Below is a small trained network, with its code and all its weights. Each question gives an input and a class and asks what happens when units are switched off, that is, made to give their printed mean instead of their output.

import numpy as np


def w(rows, s, z=0):
    codes = np.array(rows[::2]) - 128.0
    scale = np.full(codes.shape[1], s)
    scale[-1] = z or s
    return codes * scale


def f(y):
    return np.maximum(y, 0)


def log_softmax(a):
    a = a - a.max(-1, keepdims=True)
    return a - np.log(np.exp(a).sum(-1, keepdims=True))


def net(x, mask):
    res = np.array(x, float).reshape(1, 6) / 4 @ E
    y = f(res @ A[0][:, :-1].T + A[0][:, -1])
    res = res + np.where(mask, y, B[0][:, -1]) @ B[0][:, :-1]
    return log_softmax(res[-1] @ U[:, :-1].T + U[:, -1])


A, B = {}, {}
E = w([
[129,127,128],'x0',
[126,129,129],'x1',
[255,183,149],'x2',
[126,128,128],'x3',
[192,10,140],'x4',
[141,118,13],'x5',
],0.0097)
A[0] = w([
[86,120,75,125],'N1',
[74,95,186,93],'N2',
[172,102,103,144],'N3',
[191,133,47,164],'N4',
[55,149,108,157],'N5',
[81,109,125,220],'N6',
[35,153,164,230],'N7',
[49,5,107,83],'N8',
[162,97,107,80],'N9',
[102,77,111,46],'N10',
[119,238,84,106],'N11',
[133,117,65,204],'N12',
[103,195,81,218],'N13',
[101,62,111,106],'N14',
[82,197,167,209],'N15',
[100,182,37,134],'N16',
[104,84,149,34],'N17',
[131,118,177,213],'N18',
[164,102,102,49],'N19',
[166,157,197,92],'N20',
[132,109,77,171],'N21',
[119,212,154,135],'N22',
[118,105,196,219],'N23',
[161,70,122,240],'N24',
[71,119,151,194],'N25',
[141,174,101,75],'N26',
[19,122,71,178],'N27',
[116,117,124,3],'N28',
[136,123,67,216],'N29',
[46,169,88,114],'N30',
[154,235,73,43],'N31',
[140,145,184,200],'N32',
[99,92,88,61],'N33',
[115,194,161,71],'N34',
],0.015,0.0052)
B[0] = w([
[116,86,44,184],'N1',
[65,134,222,171],'N2',
[121,187,165,178],'N3',
[62,192,182,208],'N4',
[53,175,58,190],'N5',
[33,96,64,190],'N6',
[40,176,171,207],'N7',
[105,48,127,247],'N8',
[57,152,149,160],'N9',
[175,61,120,164],'N10',
[202,158,78,203],'N11',
[51,205,32,197],'N12',
[188,193,58,205],'N13',
[99,60,155,188],'N14',
[127,254,190,192],'N15',
[200,120,30,207],'N16',
[134,42,144,152],'N17',
[151,75,167,177],'N18',
[76,206,166,153],'N19',
[186,79,146,178],'N20',
[54,112,81,182],'N21',
[184,205,187,181],'N22',
[148,76,171,190],'N23',
[93,88,165,217],'N24',
[24,120,181,181],'N25',
[205,115,85,155],'N26',
[48,120,52,240],'N27',
[181,94,54,128],'N28',
[74,121,44,197],'N29',
[71,179,35,197],'N30',
[210,195,109,194],'N31',
[180,92,161,178],'N32',
[159,59,72,168],'N33',
[163,188,206,161],'N34',
],0.0081,0.013)
U = w([
[49,221,124,255],'0',
[87,82,132,8],'1',
[191,211,143,60],'2',
[184,105,140,244],'3',
[103,162,16,34],'4',
[112,79,30,121],'5',
[241,151,11,38],'6',
],0.012,0.0052)

Each question gives the input, the list of numbers given to net, and the class t.
The units are the neurons (one row each of A and B). Each row of codes is followed by its name. A weight is (code - 128) times the scale printed after its matrix; where a second scale follows, it is the last column's (A, B and U).
mask holds one flag per neuron, in row order. A switched-off neuron (its flag False) gives its mean, the last column of its row in B, instead of its output. The means were averaged over made-up inputs and are rounded, as every weight is.
A unit's drop is (log p(t) with every unit on - log p(t) with that unit switched off) / (log p(t) with every unit on - log p(t) with every unit switched off).
The circuit of an input: a set's keep is (log p(t) with only the set's units on - log p(t) with every unit switched off) / (log p(t) with every unit on - log p(t) with every unit switched off). Starting from the 12 units with the biggest drops (on a tie, the unit counted first), units are removed one at a time, each time the one whose removal leaves the highest keep (on an exact tie, the one counted first), for as long as the keep stays at least 0.8.
units of the circuit, in order: the units of the circuit, biggest drop first
k most important neurons: the k neurons with the biggest drops, biggest first
drop of u: that unit's drop, to one decimal
input [2,-3,8,7,3,8], class 0: units of the circuit, in order -> [N4]
input [3,-5,3,4,0,4], class 6: units of the circuit, in order -> [N7; N27]
input [6,1,8,-3,1,-5], class 3: units of the circuit, in order -> [N20; N12]
input [7,-6,-6,-4,4,0], class 1: 2 most important neurons -> [N16; N2]
input [-8,7,6,4,6,1], class 0: 3 most important neurons -> [N4; N19; N9]
input [6,-3,1,8,-4,8], class 6: 4 most important neurons -> [N16; N31; N11; N13]
input [0,-3,4,-7,1,8], class 0: 3 most important neurons -> [N4; N19; N3]
input [1,4,2,-3,-2,8], class 6: 2 most important neurons -> [N16; N31]
input [3,4,2,-2,-1,8], class 6: 3 most important neurons -> [N16; N31; N7]
input [6,-7,0,5,1,-5], class 1: drop of N16 -> 0.1
input [-5,5,8,4,2,7], class 0: drop of N4 -> 1.1
input [-3,2,-6,-1,6,-6], class 1: drop of N30 -> 0.0
